Each row is followed by its class.
[ -85   19   57  -82  -68  -85  119  160   19  -35 -136  181   -5  238
   10  -90  132 -205 -225  -51  161  165 -110  -27  -38  255 -192  -55
 -164    8  -23  -57    4  165  164   38   78 -185  -71   91  299] : (19)
[-153  182  -29 -562 -152   94  -74  -49  130 -273 -300 -453  313  225
   23 -265 -197  228 -304  157 -266 -135 -193  -61 -170  377 -184  277
  365  282  274  -27 -171   58 -206 -329  -41 -243  -70 -235  -38] : (144)
[ -82 -169   28 -285  -39 -337  166  239 -195 -323 -276  124  -41  280
   20  -76  138 -228 -519 -122  317  297  -42  -28  104   50 -352   13
 -274   64  108  -82 -105  415  337   60  159 -339 -206  -67  285] : (65)
[-182  123    1 -352 -143  -62  110  257  262 -200 -373 -326  506  229
  178 -285 -126  172 -267  215 -329   64 -308   51 -201  701 -206  394
  243  255  127  155  -49   71 -149 -219  -40 -425    5  -75  185] : (58)
[ -85 -168   15 -395  -64 -278  208  328 -127 -327 -369   35  121  308
   15 -155   48 -199 -489  -65  253  316 -166  -37  130  235 -358   64
 -176   51  147  -67  -70  441  282    7  193 -409 -191  -49  349] : (83)
[  15   20  -13   39    0 -109 -167  -78 -146  185  132   73 -194  -55
   19  102  166  -16   26  -43   11   -4   16   -7  -33 -392  -24  -30
  -46  -39   65  -89  -74  -63   22  209  -93   80 -134   17 -129] : (170)
[   2  -25   -3   89    2 -161   31  -21  -61  -13  -25  131  -38  -83
   72   21   90   40   -5  -86  105  103   93  -89    9 -112  -27   53
 -117   19   14  -18  -18 -113   70  128 -119   68  -60   78  -52] : (102)
[ -79  -28   86  -30   13 -237 -166   14 -197   67   10   86  -91  142
  153   47  214   36 -186  -32   54  126  -67  -61  -80 -280 -230   76
  -93   22   28  -78  -36   88  186  183 -190 -192 -248  -10    1] : (19)
[-106   23   43 -176  -50 -131  -87   66   -3  -43 -120 -138  157  117
  134  -54   31  147 -107  130 -287   58  -69   46 -217  161 -139  197
   98  161  171   80   -7   19  -81  -40  -92 -211 -103  -46   18] : (194)
[-122   80   58  195  -81  175 -300 -167   37  406  249   33  -61 -161
   64   -4  190  235  214 -112  -95 -256   27  -36 -182 -314  203   48
   20  184  -90  -87 -104 -482 -248   35 -318  293  -15  166 -269] : (65)
[-211   49   48 -125 -118   33  -94  123  148   66 -144 -122  220  106
  137 -149    8  214 -101   65 -143  -50 -153  -38 -157  159  -62  207
   98  176  -55   -1  -53 -205 -114 -108 -166 -107  -55   -5   24] : (58)
[ -82   62   64   59  -54    7 -263 -107  -41  236  119  -87   23  -65
  132   41   21  262  140   65 -307  -96   24  -48 -213 -218  136  205
  187  210   90  -62   -9 -335 -292   19 -288  105 -137   16 -218] : (8)
[-100  163  -18 -398  -98  -11 -116    6  218 -157 -185 -444  420  170
  167 -134 -254  424 -138  321 -575 -172 -219   97 -227  353 -112  457
  469  246  184   68  -29   29 -289 -265 -139 -412  -30 -271  -62] : (141)
[-101 -158  131  194  -81  -68 -146   25 -148  396  198  277 -319 -100
   40   61  221  -99   34 -268  248   16  103  -79   18 -458  106 -145
 -289   18 -172 -196   -5 -335    4  228 -207  268 -166  218  -78] : (58)
[-115   84    9 -282 -134  -57   98  198  184 -136 -262 -187  283  206
  106 -205  -96   69 -249  158 -222   -6 -218   65 -172  660 -116  220
  151  213   69   52  -65  116 -125 -168   76 -326   31  -40  247] : (58)
[-110 -155   62 -108  -54 -140  -71  133 -200    0 -112   78  -23  129
   58   -7  160   -7 -229 -124  186  167   -3  -77   38 -257 -120   15
 -174   86   57 -151  -83   45   78  106  -66  -57 -225   48   39] : (83)
[ -51  -26   68  148  -70  -30  -29   98   -2  286   89  161  -67  -58
   39  -18  129  -25   14 -141   50   47  -13    1  -60  -37   77   21
 -134   70  -29  -31  -13 -202  -86   91 -134  129  -61  306   71] : (114)
[ -21 -112   38 -237  -53 -248   30  146 -174 -187 -149  121  -97  178
  -21  -77   51 -232 -398 -119  293  188  -51  -30  109  -61 -286  -55
 -195   32  144  -91  -93  247  229   87   52 -176 -173    8  180] : (194)
[ -77   20  -24 -339  -28 -292  182  216   79 -533 -425 -244  434  263
  251 -147 -112  227 -423  220 -207  174 -167   19 -128  527 -325  395
  120  154  182  121  -77  291   70 -121   33 -564  -68 -232  159] : (169)
[ -93   56  -37 -150  -31 -119  -56  -85    6 -199 -109  -75  124   15
  195  -46   22  311 -121   17 -159  -64  -47  -39 -136  -61 -160  269
  100  138   86  -75  -82 -153   -8   56 -235 -183 -156 -195 -166] : (169)
[ -19  -87   63 -250  -51 -267 -131    7 -305 -112  -77  163 -249  126
   28    2  218  -84 -343 -185  220   92   35  -73   19 -438 -301  -51
 -219   17  138 -238 -128  231  175  217  -55  -86 -331  -49   23] : (114)
[ -64   86    0 -158  -37  -65 -128  -67   23 -136  -77  -66   59   16
  113  -31  -26  226  -88  129 -190  -65   23  -46 -139 -100 -114  206
  138   96  128    6 -122  -97   -7  -19 -173  -66  -88 -116 -151] : (194)
[-107  118  -22 -177  -26  -73 -109  -36   55 -225 -196 -229  301   29
  170 -113   33  402 -102   64 -211  -27 -101  -48 -152    7 -197  377
  168  189  138   33  -68  -77  -42  -61 -249 -229 -114 -122 -158] : (141)
[ -36  -30   -8 -281  -71 -161  -82   25 -112  -69 -104  -23  -49  130
  -40 -124   89 -125 -248 -110  174   93  -40   -1   77 -133 -198   10
  -88  108  202 -147  -32  213  123   27  -40  -99 -141   27   31] : (141)
[-138   32   -2   -8  -66   -4    7   21   63  138   -9   13  -24   14
   15  -98  192  -59    7  -95   68   -6  -77  -13  -71   87  -42   -2
  -59   98   31  -60   10 -162  -67   30  -97   58  -18  139   40] : (102)
[-144  -19  140  -58  -73  -93  -85   80  -83   78  -62   71    3  126
  129  -47  130   34 -153 -115   48   86  -54  -71 -123  -47 -110   77
 -126  171  -24  -89  -45  -64   -1   52 -177  -98 -187   79   71] : (19)
[ -78   48  -37 -296  -78   30 -224  -82 -147   52  -59  -53  -19  106
  -30  -88  102   39 -129  -71   62  -63  -78  -63    4 -291 -170   10
   27  105  171 -155 -129   74   30   -3 -100   12 -185  -57  -94] : (83)
[ -83  -49   98 -147  -28 -239   63  150  -33 -226 -207   -3  102  117
  170    3   59  141 -243   64  -87  100  -18  -69 -105   11 -142  265
   -7  165   74  -40 -128   31    1   50  -49 -227 -174  -99   32] : (8)
[-118 -195   97  427   21 -232   74  193 -145  310  129  449 -273  -78
   -3  101  398 -354  -15 -365  542  272   30  -28  178 -360    3 -221
 -566 -106 -205  -79   58 -250  229  323 -120  222  -81  401  198] : (58)
[ -68  -65   54  371    5   -2  -90  -42 -122  430  250  337 -274 -206
  -28   64  345 -199  259 -323  316   51   67  -69   91 -447  107 -203
 -342  -65 -141  -80   50 -337  106  256 -208  358  -54  342  -73] : (8)
[ -58   51    2  -12  -57  -33 -119  -86   15 -144  -41 -103  111  -93
  183   28  -44  389  -28   16 -199 -119   26  -92 -146 -111   49  236
  142  167   10  -37 -153 -247 -162   11 -213   -6 -116  -93 -233] : (170)
[ -53 -210  101  229    1 -312  198  248 -162    6  -61  425 -178   67
   39   58  244 -312 -240 -254  442  343  -14   22  123 -120 -184 -143
 -450  -30  -46  -99  -21    0  245  306   37  -39 -164  229  330] : (194)
[ -41  -90   66  164   13 -206   54   78 -158   86   60  237 -142    1
   68  122  188  -93   -9 -116  128  218   91  -38   12 -157  -26  -49
 -225  -31   -8  -99   80  -95   92  173  -71   77 -155  186   90] : (83)
[ -41  -87   73  162   16 -243  -76   31 -221  167   76  213 -177   12
  101  114  267  -54 -105 -157  153  200   30  -20    3 -394 -124  -38
 -254   24   63 -167   14  -59  101  274 -181    7 -262  153   50] : (114)
[ -40  -40   -9 -144  -62  -59 -173  -52 -204   92   21  169 -211   17
  -56  -27  206 -176  -88 -199  252   13   24 -134   85 -438 -127  -61
 -201   15  111 -158  -87   31  108  133 -138   43 -200   35  -85] : (8)
[  22 -144   34 -183   -9 -342  -26  113 -443  -92  -55  307 -385  215
  -96   41  279 -447 -403 -228  463  313   83  -91  140 -347 -338 -229
 -395  -82  134 -220  -87  457  328  251   74 -114 -250  120  193] : (102)
[-114   72   18 -166  -59  -33  -79  -23   27 -216 -166 -144  234   79
  206  -41  -85  398 -138  131 -272  -58  -61  -85 -159   82  -94  296
  215  176   69  -21 -111  -97 -117 -109 -164 -162 -125 -136  -72] : (83)
[ -51 -104   34 -108   19 -351  145  151  -56 -151 -223  -55  151  174
  175  -73   33  -21 -204   85  -55  280 -122   60  -37  289 -267  153
   -1   73  113   17  117  246  130  111   32 -385 -115  -94  192] : (102)
[-136   40   31 -145  -39 -114  -94   28   49   12  -75  -68  134   97
  174    1   -6  228  -99  102 -223  -35  -89   26 -131  -85 -153  221
  101   75   37  -11  -31 -113  -31   11 -176 -198 -151 -179  -54] : (194)
[ -64   84  -15 -190  -57  143 -319 -153 -131  247  110 -124 -160  -45
  -48  -19   42   84   93  -69  -55 -112  138 -125 -101 -388   94  -33
   62   75   76 -135  -58 -149 -148  -79 -213  238  -87   15 -292] : (102)
[ -59  -15   14 -185  -51  -44  -93  -16 -116  -55  -88  -52   29   68
   18  -56   48   17 -127  -83   23   21  -59  -54   22 -111  -74   69
    6  152  147 -105  -71   56   -3   13  -56  -76 -143  -68  -37] : (8)
[  30  -94  -11   56   11 -261   56   67 -183   43   66  328 -209   67
  -27   94  208 -278  -97 -112  224  228   76   17  113 -212 -196  -86
 -268 -111   26  -96   74  114  278  239  -60  -45 -170  121  124] : (65)
[-193  151   15  -47 -108  214 -289  -94  276  293   49 -252  266  -22
  198 -159  -52  461  107  108 -342 -318 -170  -22 -291   43  155  299
  300  281  -54  -20 -105 -468 -321 -171 -351   41   38  -17 -262] : (169)
[-110  208   -3 -307  -93  -67 -218   48  112 -119 -135 -386  413  164
  211  -45  -97  510 -136  281 -564 -116 -134    9 -302  144 -120  517
  376  258  190   60  -54  -39 -317 -216 -272 -355 -124 -152 -142] : (141)
[ -45  168  -28  155   12  201 -385 -311  -31  422  332  -57 -128 -208
   -3   49   62  231  313 -129  -73 -287   87  -73  -64 -631  200  -42
  100   19  -30 -107  -11 -561 -214  -19 -434  538  -47  127 -488] : (169)
[-154   81   43  158 -108  139 -308 -134  105  480  218  -66  -18 -153
  120  -59   84  255  193  -48 -120 -263  -20  -59 -192 -296  202   88
   93  125  -72  -60  -95 -488 -241  -17 -332  285    5  170 -224] : (144)
[ -45  -17   77   63  -41  -97 -148  -10 -108  198  132  -54  -35  -24
   78   53   80   46   10   -4 -134   82   32  -60 -109 -182   51  118
   32   82  121  -53   -2 -151 -126   59 -257   74 -141  174  -92] : (144)
[-119 -140   33  215  -11 -175   97  166  -44   84  -15  240  -18    4
   61  -52  266 -167  -72 -205  296  239 -109  -30   70   38  -71  -49
 -318    6  -46    6   55 -112  183  224  -94  -29  -35  312  202] : (31)
[   5 -276   73  -16   41 -479  286  207 -348 -403 -208  380  -96  146
   49   84  139 -241 -355 -207  399  473   87  -93  207   -2 -344  -64
 -430  -86   32  -91   53  347  446  251  102 -266 -286   48  284] : (83)
[ -29 -108   54   65   27 -262  162   52 -119 -215 -132  158  -53  -20
  136   11  147   -1 -210 -134  175  242   38  -54   34  -50 -177   45
 -206   12   85  -71  -10    0  218  213  -47  -91 -172   50  100] : (114)
[ -40  -64    7 -219  -70 -198 -133   16 -209   26  -13  193 -215  177
  -57  -70  130 -223 -243 -121  255   79  -19  -56   79 -268 -228 -115
 -211   10   96 -172  -50  231  188  140  -24  -82 -171   38   66] : (31)
[-110  -28   55 -231  -54 -149  -90  144   14  -76 -138 -189  202  136
  185  -21  -19  192 -178  183 -320   39  -76    4 -225   63 -120  358
  139  156  182   70  -80  -34 -134  -56 -198 -288 -177  -93  -45] : (194)
[   3 -255   54  260   51 -302   26  133 -420   55   71  438 -397   -5
  -41  113  393 -405 -148 -381  610  409  116  -80  233 -607 -155 -295
 -579 -109    5 -193   24   97  348  427  -47  128 -226  300  153] : (31)
[   1 -146   28  261   22 -103 -206  -92 -335  453  333  422 -605 -163
  -80  171  409 -344  109 -380  459   68  233  -61   47 -899   70 -315
 -488 -147  -46 -278  -44 -222   96  386 -205  419 -207  224 -146] : (169)
[-193  -43   76    4  -88  -73 -144   47   72  341    8   49    7   12
  155  -82  148  168  -58 -111   15  -53  -91   -9  -76 -174  -10  114
  -75  130  -71  -71  -15 -305  -35   74 -236   33 -131  115  -27] : (114)
[  -9    5    1   70  -66   44 -345 -206 -192  292  236  156 -308 -116
  -56   80  106   26  105 -216  126 -109  175 -101   25 -566  149 -171
 -117   69    1 -219  -65 -205  -85  101 -205  354 -131  147 -250] : (170)
[-190  206  -51 -515 -156  172 -266  -65  309  -76 -236 -515  385  177
  150 -170 -272  607  -91  399 -668 -369 -125  -35 -409  320   47  495
  580  323  135   51 -152 -189 -470 -360 -128 -239  -33 -390 -232] : (170)
[ -20  131    3   13   -9  -63  -63 -149   -1   16   44   18  -65 -157
   86   22   92  185   33  -73  -92  -83   27  -47 -100 -210  -29  149
   17   50  102  -33 -102 -277  -92   87 -225  126 -126   11 -159] : (114)
[   1 -149   29   58    3 -330   -2   92 -319   35   -4  280 -227   66
   19   83  234 -213 -176 -192  289  328   94  -53   81 -262 -164 -125
 -298  -82   45 -162   43  108  204  307  -48  -34 -220  126  109] : (102)
[-108  -96   52  -78  -80 -110 -352  -57 -250  135   85   64 -217   28
  104    5  206  122 -112 -148  108  -96   41  -94  -78 -606  -71   -2
 -112  153   31 -254 -147 -138  -42  173 -281   71 -271   49 -208] : (31)
[ -83 -106   87   -7  -81 -192  100  217  -50  -77 -146   66   78  127
  112  -74   75  -61 -253  -77   88  175 -109   38  -37  237 -121   95
 -116  194    9  -70  -52   45    4   87  -17 -202 -119  120  202] : (58)
[ -32  -68   26 -251  -66 -118 -245   16 -181  -54  -58 -181   19  142
   70  -65    5  121 -218   17  -71   31   12  -10  -85 -201  -94  127
   59  218  182 -115 -101  154  -65  -35 -135 -105 -180  -67 -127] : (169)
[ -21   -3   -8  -32   -1 -197   73    8 -141 -100  -63  221  -84   -3
   62   55  112   -2 -104 -108  146  118   47  -80   76 -230 -208   24
 -165  -96   29  -78  -38  -38  189  169  -79  -10 -181   -1   25] : (83)
[ -48 -121   71  -78  -14 -245 -121   18 -245    4    8  137 -192  138
   50   62  161 -109 -233  -52   76  137   28   -2  -60 -239 -197  -51
 -159   33  119 -104  -46  141  157  165  -52 -125 -225   -6   61] : (194)
[-147   91   76  -86 -119  153 -260  -46   65  219   29 -115   82   -9
  109 -122  -37  266    4    7 -240 -170  -88  -31 -233 -106   54  150
  169  198   25  -27 -154 -272 -244  -92 -228   73  -63   14 -154] : (194)
[ -66  215  -24 -179  -75   30 -223 -133   33   29   -8 -227  138   54
   97  -20  -42  279   31  155 -437 -118  -74   22 -242   70  -16  216
  293  189  172    6  -32  -79 -264  -78 -150  -79  -70  -92 -150] : (170)
[ -43  123    4  -81  -32  -34  -77  -35    3 -102  -35 -136   96   19
  124  -17    3  182  -20  100 -294   -5  -38   31 -203   75  -78  199
  186   84  182  -22   -1  -58 -185  -38 -160  -93  -88   16  -54] : (141)
[ -57  124  -48 -145  -21 -115    7  -20   23 -273 -187  -33  137   28
   76  -94   85  168 -134    1  -22   37  -71  -19  -37   -9 -268  192
   26   17  139  -16  -55   10   88   39 -109 -169  -78  -81   -4] : (141)
[ -76   44  -20 -127  -71  -69  -18   33   63 -197 -165 -168  205   -9
  169  -36  -59  326  -76   68 -224  -19  -16  -31 -116  124  -28  246
  142  165   41   12  -89 -141 -115  -31 -121 -142  -89  -97 -113] : (170)
[-188   66   24   21  -71   47  -65  107  197  193  -20  -83  180   31
  140  -98  109  206   28   55 -148  -84 -144  -12 -163  116   63  208
   56  141  -35   75  -27 -309 -168  -40 -170  -24   58  143  -17] : (31)
[-129  135   31 -303  -86  138 -270  -19  169  133 -114 -408  290    9
  125 -192  -72  339   67  115 -344 -224 -131  -19 -225   -3   41  338
  296  279   81   36 -105 -191 -318 -223 -262   -4  -44 -115 -301] : (58)
[-132 -118   -8 -233  -89 -290  -66  109 -243 -162 -205  149  -42  196
   69  -39  201  -19 -363 -122  245  178  -15  -86   66 -234 -315   22
 -228   93  108 -165  -84  163  223  147  -47 -197 -284  -33  127] : (83)
[ -92 -144   73   97  -20 -175 -241  -28 -258  289   98  233 -276  -34
    3   50  299 -127  -54 -272  378   68   74 -110  119 -686  -34 -101
 -318   64  -24 -205  -83 -199  119  254 -242  187 -240  133 -131] : (8)
[   3  131   35  164   12   81 -159 -202   30  201  116  -75   -4 -296
  134  -18   69  238  373  -63 -208 -131   92  -59 -177 -262  155  155
  109  142   75    9   -5 -418 -249   48 -303  331  -48   79 -344] : (8)
[  23  110   -4  -16  -48   -3 -251  -90  -97  171  150  -87  -70  -39
   65   78    1  113   68   94 -247  -79   75   -1 -150 -256   45  127
  127   52   90  -32  -67  -90 -177    5 -240   93 -109   19 -204] : (58)
[-117 -118   75  -14  -33 -182 -279   -7 -296  182   57   92 -210  -11
   60   70  265   69  -98 -226  161   83   67 -124    4 -621  -74  -11
 -213   88   18 -171  -63 -148   29  233 -246   81 -294   68 -166] : (170)
[ -86   11  -15  129  -51  -48 -103  -37 -107   90   70   31  -81  -87
   26   45  163  -49   16 -184  144   58   82  -25    5 -200   58  -37
 -173  139   69  -53    0 -207 -127   50 -194  204  -85  166  -80] : (58)
[-136 -193  100  102  -20 -330  208  299  -66    4 -142  303  -11  187
  110  -48  243 -240 -307 -162  347  320  -82    7   73   92 -218   -9
 -393   25  -89  -21   14  127  298  161   60 -215 -108  177  365] : (65)
[ -28  -52   72   66  -56 -133 -219  -34 -271  222  178  171 -321   -8
   89  140  212  -85  -66 -101   53   61  134  -65  -84 -495   -3  -72
 -161   11   73 -221  -65 -121  -20  206 -219  137 -251  144 -116] : (58)
[ -94 -111   40 -225  -52 -115 -120   51 -156  -67 -160 -129   -3  112
   53 -127   99   23 -227 -122   77  109  -73    5   -3 -160 -172   40
  -58  170  170 -137  -55  167   34    1  -55 -141 -195  -16   20] : (141)
[  20 -219   62   71   27 -424  257  168 -253 -177 -141  370 -218   71
   70   18  190 -313 -341 -220  415  426   43  -39  159 -104 -306 -100
 -424 -124   55  -85    3  227  432  321   63 -167 -244  131  281] : (114)
[-128   74  -10 -241  -76  -43 -139    9  -27  -90 -143 -188  100  109
   68 -125   53   50 -216   -5  -14  -38 -140  -38  -94  -32 -157  161
   56  188  145  -54 -153    9  -96  -74 -155 -113 -137  -81  -52] : (58)
[  55 -177   13  443   87 -115  -96  -74 -307  371  354  490 -505 -207
 -120  230  341 -319  190 -363  476  187  194  -56  183 -752  104 -327
 -440 -215 -129 -198  111 -259  213  433 -173  410 -131  264  -59] : (169)
[  -8 -140  116  172   24 -158 -212  -70 -328  325  263  297 -410  -49
   19  192  300 -113   27 -173  160  113  216  -79    6 -670    4 -166
 -281  -62  -49 -187    3  -98  152  276 -191  205 -228  155 -135] : (65)
[ -79  -70   58  335   35 -252  104  132  -77  389   89  325 -162  -70
   -4  -27  360 -335   30 -283  418  271  -63  -11   87 -179  -78 -100
 -418  -25  -40    8   59 -150  150  290 -111  157  -33  385  175] : (102)
[ -70  107   14  246  -84  129 -303 -166  -44  570  346  181 -248 -216
  -26   63  230   30  257 -234  103 -187   65  -80  -32 -538  224 -117
 -148   23  -92  -94  -73 -449 -128  141 -268  442  -19  291 -243] : (170)
[ -92  -35   66  215  -14 -113  -36   32  -61  346  139  155 -168  -50
   23   10  250 -152  -16 -221  266   95  -56  -19   55 -299  -31  -54
 -217  -37  -60  -68  -62 -238   86  174 -182  170  -88  280   16] : (144)
[ -44   78    5  156  -84  159 -145  -69   48  391  253  244 -165 -115
 -111   16  106  -97  151 -170  110 -128   29  -14  -23 -178  160 -128
 -118   19  -55  -41  -48 -286  -72   41 -140  335   57  274  -35] : (194)
[ -78   25    1 -319  -86 -123  -13   84  -25 -165 -195 -136  140  191
   68 -117  -40   14 -309   -8   60   21 -135   -6  -18   77 -198  160
   32  183  134  -79 -160  145   16  -62  -79 -240 -183 -123   42] : (19)
[ -73  106   60  -92  -47   78 -236 -227  -76    3   46  -70  -50  -81
  158  -17   72  350   62   -6 -231 -134   91  -77 -192 -302  -56  174
  173  181   73 -131  -82 -263  -93   45 -285   84 -162  -99 -315] : (65)
[-130   27   67 -172  -70 -249 -269   64  -32  -11  -78 -215  164  159
  248   14  -12  329 -203  197 -304  -73  -81   10 -189 -111 -120  359
  160  214   36  -16  -93  -73 -149  -45 -275 -277 -186 -154 -104] : (58)
[ -39  -14  -24 -186  -15 -236   46  118  -20 -260 -183  -79  139   75
  157  -36   15  152 -223   68  -93  102  -35  -29  -76    6 -181  298
   15   76  147   17 -102   39   50   12 -130 -215 -152  -97  -10] : (169)
[ -32   84    4  144  -47  113 -299 -234  -38  241  239    9 -153 -267
   66   81   17  243  260  -69 -101 -209  172  -71  -47 -467  196   42
   77   54  -49 -120  -53 -518 -204   62 -405  374  -70   79 -412] : (58)
